How the items are linked:
RM ! LZ
RM % RT
RM & CR
RM $ SD
RM ~ GZ
RM @ HL
PH ! LQ
PH % MB
PH & HP
PH $ PN
PH ~ GS
PH @ LS
HD ! RF
HD % JH
HD & BL
HD $ QG
HD ~ ZR
HD @ GN
PG ! PH
PG % PN
PG & LS
PG $ GS
PG ~ QS
PG @ FR
ZF ! HD
ZF % QG
ZF & GN
ZF $ ZR
ZF ~ ZQ
ZF @ DM
LZ ! HF
LZ % HG
LZ & RH
LZ $ RT
LZ ~ SD
LZ @ CR
PF ! QP
PF % RQ
PF & NF
PF $ TZ
PF ~ BQ
PF @ NC
PQ ! RM
PQ % SD
PQ & HL
PQ $ GZ
PQ ~ SF
PQ @ SM
FD ! RD
FD % QC
FD & HG
FD $ GQ
FD ~ NQ
FD @ RT
CG ! MR
CG % HH
CG & MN
CG $ QB
CG ~ DQ
CG @ JH
ZH ! PG
ZH % GS
ZH & FR
ZH $ QS
ZH ~ RN
ZH @ SR
SJ ! NQ
SJ % SM
SJ & GT
SJ $ GB
SJ ~ HR
SJ @ RG
QR ! BT
QR % FB
QR & CD
QR $ MH
QR ~ HG
QR @ QM
TR ! DL
TR % SN
TR & BD
TR $ GJ
TR ~ LM
TR @ MM
HQ ! HN
HQ % ZC
HQ & GS
HQ $ HM
HQ ~ QJ
HQ @ QS
FS ! PQ
FS % GZ
FS & SM
FS $ SF
FS ~ MR
FS @ GB
BR ! SQ
BR % DQ
BR & QG
BR $ ZD
BR ~ LG
BR @ ZR
QC ! MQ
QC % RH
QC & FG
QC $ CR
QC ~ HL
QC @ RD
CH ! BG
CH % FZ
CH & TZ
CH $ BD
CH ~ MM
CH @ BQ
MT ! LM
MT % SZ
MT & MB
MT $ RJ
MT ~ ZC
MT @ PN
DH ! TG
DH % RN
DH & NG
DH $ JN
DH ~ MC
DH @ CT
RL ! NB
RL % QQ
RL & MJ
RL $ FJ
RL ~ FZ
RL @ RQ
SZ ! HZ
SZ % HP
SZ & GJ
SZ $ LS
SZ ~ FR
SZ @ LM
CT ! NG
CT % TG
CT & HM
CT $ DH
CT ~ FB
CT @ QJ
QP ! ZB
QP % MJ
QP & LG
QP $ RQ
QP ~ TZ
QP @ NF
BD ! FZ
BD % ML
BD & BG
BD $ DL
BD ~ TR
BD @ CH
RF ! HR
RF % MN
RF & ZZ
RF $ JH
RF ~ QG
RF @ BL
RT ! HG
RT % RD
RT & HF
RT $ FD
RT ~ GT
RT @ LZ
DQ ! QB
DQ % GN
DQ & CG
DQ $ DM
DQ ~ FL
DQ @ SQ
SR ! FR
SR % PG
SR & RJ
SR $ ZH
SR ~ TG
SR @ ZC
HG ! MH
HG % FG
HG & QR
HG $ RD
HG ~ FD
HG @ HF
NB ! ZQ
NB % TB
NB & FF
NB $ QQ
NB ~ FJ
NB @ MJ
CD ! QJ
CD % CT
CD & JM
CD $ BT
CD ~ QR
CD @ LF
TZ ! RQ
TZ % RL
TZ & QP
TZ $ BG
TZ ~ CH
TZ @ PF
DL ! ML
DL % ZS
DL & FZ
DL $ SN
DL ~ GJ
DL @ BD
NF ! LG
NF % ZB
NF & TB
NF $ QP
NF ~ PF
NF @ QQ
MC ! JN
MC % LF
MC & DH
MC $ DC
MC ~ MQ
MC @ FB
JJ ! BQ
JJ % CH
JJ & ZS
JJ $ TD
JJ ~ HP
JJ @ SN
NQ ! GQ
NQ % HL
NQ & FD
NQ $ SM
NQ ~ GB
NQ @ GT
HM ! ZC
HM % SR
HM & HN
HM $ NG
HM ~ CT
HM @ HQ
FG ! MC
FG % DC
FG & FB
FG $ MQ
FG ~ QC
FG @ MH
TD ! CH
TD % BD
TD & BQ
TD $ MM
TD ~ LQ
TD @ JJ
ZZ ! SJ
ZZ % GB
ZZ & RG
ZZ $ HR
ZZ ~ RF
ZZ @ GP
HZ ! JJ
HZ % TD
HZ & SN
HZ $ HP
HZ ~ LS
HZ @ GJ
HR ! GB
HR % FS
HR & SJ
HR $ MN
HR ~ JH
HR @ ZZ
FL ! DM
FL % ZF
FL & DQ
FL $ FF
FL ~ MJ
FL @ ZD
LS ! HP
LS % LQ
LS & HZ
LS $ PH
LS ~ PG
LS @ SZ
MH ! FB
MH % MC
MH & BT
MH $ FG
MH ~ RD
MH @ QR
MQ ! DC
MQ % QM
MQ & MC
MQ $ RH
MQ ~ CR
MQ @ FG
BG ! RL
BG % FJ
BG & RQ
BG $ FZ
BG ~ BD
BG @ TZ
ZS ! PF
ZS % TZ
ZS & NC
ZS $ BQ
ZS ~ JJ
ZS @ ML
LM ! GJ
LM % HZ
LM & TR
LM $ SZ
LM ~ RJ
LM @ MB
BQ ! TZ
BQ % BG
BQ & PF
BQ $ CH
BQ ~ TD
BQ @ ZS
HF ! QR
HF % MH
HF & QM
HF $ HG
HF ~ RT
HF @ RH
GB ! SM
GB % PQ
GB & NQ
GB $ FS
GB ~ MN
GB @ SJ
FF ! ZF
FF % ZR
FF & DM
FF $ ZQ
FF ~ NB
FF @ FL
QB ! HH
QB % BL
QB & MR
QB $ GN
QB ~ DM
QB @ CG
GJ ! SN
GJ % JJ
GJ & DL
GJ $ HZ
GJ ~ SZ
GJ @ TR
HL ! CR
HL % LZ
HL & QC
HL $ RM
HL ~ PQ
HL @ GQ
RG ! GT
RG % NQ
RG & SD
RG $ SJ
RG ~ ZZ
RG @ GZ
FJ ! QQ
FJ % NF
FJ & NB
FJ $ NC
FJ ~ ML
FJ @ RL
HH ! GP
HH % ZZ
HH & SF
HH $ BL
HH ~ GN
HH @ MR
HN ! MT
HN % RJ
HN & PN
HN $ ZC
HN ~ HM
HN @ GS
DC ! LF
DC % CD
DC & JN
DC $ QM
DC ~ RH
DC @ MC
GN ! BL
GN % RF
GN & HH
GN $ HD
GN ~ ZF
GN @ QB
FZ ! FJ
FZ % NC
FZ & RL
FZ $ ML
FZ ~ DL
FZ @ BG
RD ! FG
RD % MQ
RD & MH
RD $ QC
RD ~ GQ
RD @ HG
SM ! HL
SM % RM
SM & GQ
SM $ PQ
SM ~ FS
SM @ NQ
SD ! RT
SD % FD
SD & LZ
SD $ GT
SD ~ RG
SD @ RM
GP ! RG
GP % SJ
GP & GZ
GP $ ZZ
GP ~ BL
GP @ SF
PN ! MB
PN % LM
PN & LQ
PN $ MT
PN ~ HN
PN @ PH
GS ! PN
GS % MT
GS & PH
GS $ HN
GS ~ HQ
GS @ PG
GQ ! QC
GQ % CR
GQ & RD
GQ $ HL
GQ ~ SM
GQ @ FD
RN ! QS
RN % HQ
RN & ZH
RN $ JM
RN ~ LF
RN @ TG
ZC ! RJ
ZC % FR
ZC & MT
ZC $ SR
ZC ~ NG
ZC @ HN
TB ! BR
TB % ZD
TB & ZR
TB $ LG
TB ~ NF
TB @ ZQ
MR ! SF
MR % GP
MR & FS
MR $ HH
MR ~ QB
MR @ MN
FB ! DH
FB % JN
FB & CT
FB $ MC
FB ~ FG
FB @ BT
BT ! CT
BT % DH
BT & QJ
BT $ FB
BT ~ MH
BT @ CD
GZ ! SD
GZ % GT
GZ & RM
GZ $ RG
GZ ~ GP
GZ @ PQ
ZQ ! ZR
ZQ % BR
ZQ & ZF
ZQ $ TB
ZQ ~ QQ
ZQ @ FF
HP ! TD
HP % MM
HP & JJ
HP $ LQ
HP ~ PH
HP @ HZ
RH ! QM
RH % QR
RH & DC
RH $ HF
RH ~ LZ
RH @ MQ
FR ! LS
FR % PH
FR & SZ
FR $ PG
FR ~ ZH
FR @ RJ
SN ! ZS
SN % BQ
SN & ML
SN $ JJ
SN ~ HZ
SN @ DL
ZB ! FL
ZB % FF
ZB & ZD
ZB $ MJ
ZB ~ RQ
ZB @ LG
QJ ! HM
QJ % NG
QJ & HQ
QJ $ CT
QJ ~ BT
QJ @ JM
JN ! RN
JN % JM
JN & TG
JN $ LF
JN ~ DC
JN @ DH
QQ ! TB
QQ % LG
QQ & ZQ
QQ $ NF
QQ ~ NC
QQ @ NB
QG ! JH
QG % CG
QG & RF
QG $ SQ
QG ~ BR
QG @ HD
ZR ! QG
ZR % SQ
ZR & HD
ZR $ BR
ZR ~ TB
ZR @ ZF
MB ! TR
MB % GJ
MB & MM
MB $ LM
MB ~ MT
MB @ LQ
JM ! HQ
JM % HM
JM & QS
JM $ QJ
JM ~ CD
JM @ RN
BL ! ZZ
BL % HR
BL & GP
BL $ RF
BL ~ HD
BL @ HH
MJ ! FF
MJ % ZQ
MJ & FL
MJ $ NB
MJ ~ RL
MJ @ ZB
LG ! ZD
LG % FL
LG & BR
LG $ ZB
LG ~ QP
LG @ TB
MN ! FS
MN % SF
MN & GB
MN $ MR
MN ~ CG
MN @ HR
RJ ! SZ
RJ % LS
RJ & LM
RJ $ FR
RJ ~ SR
RJ @ MT
NG ! SR
NG % ZH
NG & ZC
NG $ TG
NG ~ DH
NG @ HM
TG ! ZH
TG % QS
TG & SR
TG $ RN
TG ~ JN
TG @ NG
ZD ! DQ
ZD % DM
ZD & SQ
ZD $ FL
ZD ~ ZB
ZD @ BR
ML ! NC
ML % PF
ML & FJ
ML $ ZS
ML ~ SN
ML @ FZ
RQ ! MJ
RQ % NB
RQ & ZB
RQ $ RL
RQ ~ BG
RQ @ QP
CR ! RH
CR % HF
CR & MQ
CR $ LZ
CR ~ RM
CR @ QC
LQ ! MM
LQ % TR
LQ & TD
LQ $ MB
LQ ~ PN
LQ @ HP
SF ! GZ
SF % RG
SF & PQ
SF $ GP
SF ~ HH
SF @ FS
DM ! GN
DM % HD
DM & QB
DM $ ZF
DM ~ FF
DM @ DQ
JH ! MN
JH % MR
JH & HR
JH $ CG
JH ~ SQ
JH @ RF
SQ ! CG
SQ % QB
SQ & JH
SQ $ DQ
SQ ~ ZD
SQ @ QG
MM ! BD
MM % DL
MM & CH
MM $ TR
MM ~ MB
MM @ TD
QS ! GS
QS % HN
QS & PG
QS $ HQ
QS ~ JM
QS @ ZH
LF ! JM
LF % QJ
LF & RN
LF $ CD
LF ~ QM
LF @ JN
QM ! CD
QM % BT
QM & LF
QM $ QR
QM ~ HF
QM @ DC
GT ! FD
GT % GQ
GT & RT
GT $ NQ
GT ~ SJ
GT @ SD
NC ! NF
NC % QP
NC & QQ
NC $ PF
NC ~ ZS
NC @ FJ

The rows follow the links: the fewer symbols apart two items are, the more alike their rows tend to be.

Each row is also shifted at random along 9 hidden directions that mean nothing.

Some items, each with a row of numbers:
LF: 44 -66 43 18 -58 -18 18 -35 -4 25 20 13 -12 -79 -3 -27 15 -34 -23 11 23 2 -1 29 5 -12 9 30 1 0 45 5 -19 11 -45 -15 -18 -29 0 -36 20 -57 -62 62 24 39 -71 -5 13 -23 -13 -89 12
RQ: -76 4 -12 10 23 8 5 27 10 -51 -3 -19 11 11 -23 -11 8 26 -4 -26 -3 -15 18 -5 5 6 2 9 12 16 -17 0 -15 1 2 6 14 32 -1 13 -34 28 11 16 -26 7 15 3 -1 8 -5 3 5
MR: 61 -24 -3 20 -8 -5 -3 4 -38 56 23 41 18 29 5 -35 -43 6 -6 4 11 4 -8 -11 -48 -18 -29 38 44 -35 -6 -9 4 0 -34 -58 -15 -23 -24 15 41 -21 10 45 -16 36 -39 -34 26 -3 -3 -14 -13
BG: -78 -5 4 -1 32 13 7 -16 43 -3 -2 8 19 -6 -8 37 9 15 34 -25 7 -14 18 6 13 16 -3 -35 -21 -21 5 8 -7 -35 29 29 26 28 7 58 -35 45 4 -7 21 -58 35 13 7 31 1 9 16
FD: 45 -8 12 24 13 -7 0 -14 2 -23 24 9 -16 14 -20 10 -30 -2 -1 3 5 13 25 26 -8 -22 -21 -24 8 -8 -22 -20 12 0 -12 7 36 -21 -2 18 -11 5 1 35 -11 -19 -5 3 8 -10 21 6 45
LQ: 55 -20 2 58 7 15 32 0 73 -9 -33 -5 15 46 -2 26 3 -31 -26 9 -30 13 -7 61 18 -3 4 15 7 42 3 7 9 8 -16 -33 18 19 -5 9 -80 -9 -12 25 39 -6 -14 30 -2 -22 -24 -78 9
MB: -69 -28 16 23 21 2 1 -31 13 -5 -15 5 16 23 -42 15 -2 -6 26 0 7 31 9 33 19 11 -14 -30 -12 -13 5 -4 4 -17 30 18 18 24 -14 60 -28 11 -31 -3 25 -66 -16 24 1 13 8 -12 13
BR: 26 28 -16 -19 13 7 -8 23 -26 11 -12 4 -9 -5 -3 1 9 9 -1 -8 1 -8 -5 22 -13 20 -7 -6 7 -3 6 -15 11 -21 -19 -4 3 8 -22 -11 27 2 17 15 -9 12 -14 -7 -15 -31 11 6 3
PQ: 29 12 30 28 7 23 -17 3 -26 -23 25 -16 -31 -18 -21 31 14 13 -32 -8 -24 18 25 43 20 -4 -30 -33 19 27 8 -1 -24 16 35 14 13 -13 -19 1 -35 1 -28 -6 5 -5 -2 5 -4 -18 -6 -26 38
DQ: -12 -25 15 23 13 2 -6 8 -26 -20 14 1 -9 -43 -47 -21 18 25 -10 -21 -22 -15 43 5 2 17 -30 -18 23 20 0 -33 -10 -22 8 27 -19 -10 -36 -2 -1 2 -39 1 -35 11 -26 12 -1 4 18 -43 1
JH: 52 -6 17 7 2 12 -2 16 16 28 7 0 -3 -14 10 20 19 5 -25 -6 -34 -25 -11 9 -7 1 -6 10 20 20 23 -1 -22 -6 5 -9 -22 -18 -18 -8 -26 11 2 -21 16 21 17 -17 8 5 -13 -50 -22
QR: -41 5 9 -14 2 -18 -20 1 -22 -16 2 -23 -10 8 -32 10 3 -1 0 11 -13 13 -9 18 7 -10 -4 4 4 16 -6 1 -22 21 44 14 -2 -12 -3 7 -7 0 1 -41 7 -23 19 2 2 -3 9 32 4
CT: -66 -30 14 0 -29 -8 14 -26 41 -23 13 -12 -26 -46 23 -15 8 -8 -14 12 6 -6 9 -47 15 -6 13 16 -11 31 14 6 -11 13 -4 31 -23 -13 28 -48 -20 -18 -35 -29 0 20 -4 27 -7 30 -20 -26 -14
FG: 48 -10 19 -31 -20 -27 -12 -10 14 18 3 19 -4 -6 -27 13 14 -25 19 10 26 -1 -34 11 -7 0 24 7 -24 -23 -13 15 -2 11 8 28 30 -26 7 -5 37 -4 -25 3 33 -21 5 -27 12 2 26 10 -2
SF: -23 30 27 0 0 15 -25 34 -45 5 18 -16 -26 -11 -38 27 41 23 -32 -4 -42 3 -8 40 3 7 -17 -6 30 35 4 -2 -36 17 53 16 -6 -11 -26 -10 0 6 -20 -42 17 11 14 -13 -1 -19 11 -18 -3
PH: -84 -4 -7 -10 1 -24 12 14 30 -28 -24 -11 5 25 -30 -6 15 -11 7 3 5 -2 -29 24 8 4 30 23 -15 14 -19 -7 11 3 -19 8 21 25 14 1 -2 12 9 13 12 -6 4 9 -2 -11 23 -3 -9
FJ: 67 -3 3 11 -8 12 4 12 -26 12 -4 2 28 -24 -2 -21 19 3 1 -23 9 -17 10 7 5 12 14 3 -8 -21 4 23 -12 3 -5 -22 -3 13 -8 9 19 -5 -9 45 -8 22 -17 -23 9 -10 -13 -18 4
CR: 29 -23 24 28 17 -8 -1 -29 6 5 23 16 -8 29 -21 24 -34 -6 11 12 2 20 11 29 -9 -26 -27 -31 6 -22 -11 -24 9 -7 -3 0 25 -24 -6 51 -18 13 4 17 9 -43 2 -2 19 2 25 -5 33
MQ: -6 -23 10 17 2 -29 6 1 13 -4 9 3 0 42 -32 7 -28 -17 -7 17 -4 8 -20 52 -20 -34 -6 28 24 5 -17 -21 2 9 -25 -26 22 -20 -2 21 -12 0 19 30 12 -9 -6 -6 19 -24 22 -10 17
HD: 71 -5 -14 -5 4 6 -16 -3 -67 4 8 -11 13 -43 22 -43 -22 20 1 -12 -1 -15 39 -46 -9 5 -23 1 10 -15 23 -8 -14 -10 2 -22 -55 -14 -22 -8 22 -16 11 -1 -59 24 -14 -17 -3 5 -20 26 -3
QJ: 10 39 2 -30 -17 10 -8 -20 -1 63 -4 22 -5 20 27 41 4 -19 24 21 6 26 -33 10 2 2 11 -30 -31 -33 0 24 20 2 38 8 13 -6 25 9 45 -6 3 -49 56 -41 20 2 -3 -1 8 41 -2
MH: 33 -51 5 22 -23 -21 3 -25 6 16 12 11 7 18 11 -38 -38 -15 -5 24 11 10 -11 -46 -16 -30 -7 40 15 -6 1 -2 -1 20 -26 -24 -29 -30 1 -9 0 -30 -11 5 -13 20 -27 -10 15 26 -11 -21 -28
JM: -49 -12 -1 27 -28 -4 25 -11 25 45 12 27 -3 43 26 -26 -22 -10 -10 34 -17 15 -17 -50 -18 -17 -5 20 19 10 -22 -12 40 9 -20 -17 -31 -13 21 -24 29 -25 -12 -38 4 33 -17 27 9 28 7 -25 -46
QB: 42 0 -1 -6 14 0 14 23 60 40 -4 20 -1 18 24 41 -5 -9 -12 -1 -11 -31 -41 46 -34 -7 1 26 19 4 16 -18 7 -29 -52 -34 18 -11 -5 -1 -22 20 46 29 35 12 18 -18 11 -22 2 -40 -4
HF: 26 -4 -2 -21 -7 -30 -3 0 13 -1 2 -2 -6 18 5 3 -18 -22 1 17 11 -3 -30 6 -15 -23 15 23 -3 -5 -8 -9 5 9 -26 -10 9 -22 13 -7 9 1 33 10 5 2 15 -19 10 -7 14 22 1
QP: -55 -6 3 10 22 11 7 18 29 -21 -6 -4 5 10 -12 13 21 15 -5 -21 6 -11 -7 11 8 10 4 5 2 7 3 -1 -13 -8 -9 5 21 28 -6 18 -41 30 4 22 7 -1 9 -6 2 7 -7 -29 0
QG: 34 -7 -3 -12 30 20 -6 -24 71 28 -6 14 -2 -6 53 50 -5 0 15 -3 10 -19 -9 -40 0 13 -8 -25 -16 -14 34 2 -2 -39 -2 19 -1 -6 1 12 -55 35 18 -37 22 -33 40 -8 -5 47 -23 -7 -21
SZ: -46 -47 5 24 -6 -10 10 -23 -56 -9 -10 -24 22 -15 -11 -48 -18 -5 -5 10 5 18 16 15 17 -10 -9 18 8 -5 42 -18 -11 2 -24 -42 -50 17 -13 29 -5 -25 -2 35 -23 6 -49 8 -1 -19 -17 -26 5
RD: 43 -15 -4 35 9 -9 0 -11 -15 -37 12 -24 1 33 5 -20 -53 -1 -14 15 -19 13 23 -15 -2 -39 -24 9 24 15 -13 -18 -2 23 -4 -29 -22 -21 3 14 -37 -5 32 -4 -38 3 9 6 9 6 -9 22 16
TB: 116 33 -11 35 8 33 -9 39 -47 -6 -16 -10 6 26 -15 -10 14 12 -29 -13 -35 15 15 30 11 17 -18 -7 22 23 -12 6 -2 17 17 -31 -3 13 -37 -9 -6 -13 -12 12 -19 31 -24 -3 -11 -35 -12 -24 5
MJ: -58 -7 -15 -31 27 11 -17 -8 17 -73 -9 -37 -10 -56 34 -2 10 21 3 -27 46 -22 19 -61 29 20 13 0 -25 6 45 17 -36 -9 -13 35 -1 28 3 -18 -65 25 9 6 -30 -5 21 -13 -31 28 -45 23 2
ZB: -67 26 -17 -19 27 0 -4 40 24 -46 -16 -17 -15 12 -13 14 19 14 -8 -18 10 -13 -15 17 2 21 12 11 4 22 -7 -7 -2 -9 -22 16 35 31 -8 -17 -31 30 19 19 -6 9 15 -2 -19 -16 2 4 3
ZC: 4 31 -2 -27 -6 -7 9 10 2 -53 -17 -50 -3 -31 2 29 32 -20 -2 -8 -6 -14 2 52 39 -6 46 -16 -41 15 3 17 -16 19 9 10 27 17 38 -7 -18 12 36 16 14 -17 43 5 -7 -42 5 35 44
QM: 20 8 -5 -10 -21 -16 1 19 -21 28 -10 -23 -3 33 21 -1 -15 -23 -31 31 -24 8 -49 32 -16 -29 8 53 26 22 16 -4 -2 30 -22 -59 -30 -15 5 -22 7 -27 44 -9 18 34 0 -13 3 -38 -9 0 -17
BL: 53 -22 -2 -1 0 -12 -2 11 52 -11 18 36 1 -7 -15 -13 -3 6 11 -21 26 -30 5 -45 -29 8 4 24 2 -8 -42 12 -3 -1 -10 29 38 -23 -4 -25 4 8 -31 24 -13 18 3 -19 17 36 8 -6 -8
BT: 48 -1 -11 24 -2 0 5 7 90 -79 -6 -23 -14 19 0 20 -9 -18 -22 -5 -8 -2 16 0 10 -15 19 28 -5 59 -41 37 -15 45 17 20 48 -7 24 -46 -80 -12 -21 -6 3 1 26 28 -8 8 -28 6 31
ZQ: -15 41 -22 -67 19 11 -34 8 -23 -19 -20 -20 -16 -39 22 16 23 16 18 -17 36 -10 -8 -33 17 37 14 -23 -34 -15 32 15 -13 -17 16 39 4 23 -5 -21 6 20 14 -23 -11 -18 20 -22 -36 3 -11 60 -5
HN: 48 8 -5 -15 -27 -17 5 -9 -58 0 -8 -8 22 -17 -3 -36 2 -13 23 -2 19 6 10 -1 15 -4 31 -7 -29 -38 -14 16 11 18 0 -14 -7 5 22 6 67 -19 10 30 -19 5 -12 -14 7 -21 14 45 13

From each start, follow one symbol. Which item do you reach?
Answer with the item's name.
---
14 -39 19 -9 -3 -20 -7 -36 -43 -4 14 -27 -3 -37 21 -4 -34 -13 -5 15 17 5 3 15 4 -35 -14 3 -1 -18 58 -20 -24 -1 -29 -30 -39 -23 0 27 -18 -9 40 26 -12 -12 -3 -23 9 -18 -13 11 27
~ FD
---
84 13 -32 -9 -2 -6 2 29 10 -12 -9 22 -2 0 1 -35 -8 4 0 -12 18 -19 9 -29 -27 19 6 21 5 0 -34 -5 28 -7 -44 -2 18 -3 -11 -49 37 -11 -5 42 -37 44 -28 -7 -9 -11 9 6 -8
% SQ
---
7 -11 -1 21 16 -1 -2 23 14 -8 18 11 3 19 -26 -5 -14 18 -10 -13 -19 -17 12 6 -28 -8 -24 19 37 15 -25 -12 -8 -6 -1 -6 12 -13 -20 5 -16 10 1 11 -18 12 6 -5 17 6 9 -15 2
@ BL
---
5 2 11 -44 13 -2 -27 -9 -25 22 12 9 -2 -52 -11 21 14 12 28 -19 19 -22 6 -4 -6 18 -7 -25 -16 -34 23 0 -26 -28 26 33 1 -12 -16 19 23 22 -2 -10 6 -33 20 -31 2 12 13 29 6
% HH
---
85 17 -7 -6 -1 -11 3 11 6 -28 7 -11 -21 4 13 6 -17 -14 -16 5 2 -7 -1 16 -9 -22 11 8 -1 9 -17 -8 10 14 -32 -11 22 -23 18 -25 -5 -2 32 28 -13 19 14 -10 1 -29 10 20 27
$ FD
---
23 17 -11 11 11 10 -2 49 -12 -76 -11 -36 1 -15 -35 -7 32 15 -28 -35 -6 -18 20 44 17 17 15 14 6 35 -15 13 -28 19 -2 -2 34 28 -15 -19 -33 7 -2 53 -24 29 -1 -4 -10 -43 -10 -11 37
@ NB
---
-2 27 -12 6 11 23 -4 22 -26 2 -13 -23 20 9 17 0 18 17 -11 -13 -23 -9 -4 -7 13 8 5 -3 5 5 14 15 -18 6 21 -26 -26 26 -5 14 -18 15 27 -19 -8 16 23 -14 -4 -2 -24 5 -16
% QQ
---
41 -29 1 20 26 13 0 -19 17 -13 12 -3 7 -21 21 8 -28 11 -1 -15 0 -17 34 -12 -6 -6 -29 -7 13 -2 29 -11 -19 -23 -11 -9 -16 -9 -16 19 -55 10 12 13 -21 -10 8 -1 5 20 -29 -13 18
& HH
---
54 18 11 11 -2 38 4 9 -56 18 -12 -43 23 -43 29 16 37 8 -24 -17 -42 -16 12 41 36 7 3 -18 -4 8 63 19 -42 3 30 -44 -51 23 -8 23 -30 4 28 -11 11 12 18 -16 -1 -29 -40 -24 8
~ BQ
---
-60 -40 14 -3 0 -38 -1 -13 -6 -43 18 -23 -11 -20 -32 -19 -19 -4 -2 6 12 -6 7 10 -7 -28 0 23 11 11 5 -26 -20 7 -20 7 -3 -21 2 5 -15 -1 8 26 -21 -5 -3 -4 11 -4 16 6 20
! QM
---
-12 4 -12 -38 -5 -14 -1 18 -20 45 -1 32 -8 -14 6 -29 3 10 12 5 18 -18 -22 -35 -33 21 -1 17 9 -20 1 -33 30 -34 -48 2 -18 -6 -15 -33 74 -5 3 7 -19 36 -31 -16 -6 1 25 -5 -43
$ ZR
---
-9 -8 27 -10 -7 6 -14 12 -14 4 17 -19 -21 -44 -1 19 29 12 -32 -6 -15 -20 -11 14 3 -1 -5 14 18 26 41 1 -45 7 11 1 -21 -16 -18 -19 -25 4 -5 -13 14 23 9 -25 1 -4 -16 -37 -8
! GB
---
-38 -21 41 15 -15 -4 6 -19 11 38 10 17 -10 5 -33 40 8 -22 -7 15 -10 26 -21 86 0 -12 -10 -6 11 3 18 -8 -7 -1 11 -5 18 -9 -8 26 -7 -11 -27 9 63 -33 -20 10 14 -28 14 -48 23
& JM
---
45 2 10 9 -25 -7 0 11 -6 6 -4 -17 -7 9 -9 3 7 -21 -30 16 -26 10 -22 37 1 -17 7 28 13 30 1 10 -14 36 13 -24 -8 -18 -1 -26 -4 -30 -9 -10 20 19 -7 -1 4 -28 -7 -20 -2
% LF
---
47 17 3 -22 -1 -10 -11 6 -3 -37 0 -44 -24 -22 23 23 3 -13 -18 8 -15 -13 -8 17 13 -22 17 2 -12 25 19 -5 -19 18 -4 -3 -9 -21 18 -21 -33 10 43 -16 -3 4 41 -12 -7 -22 -7 24 19
! MQ
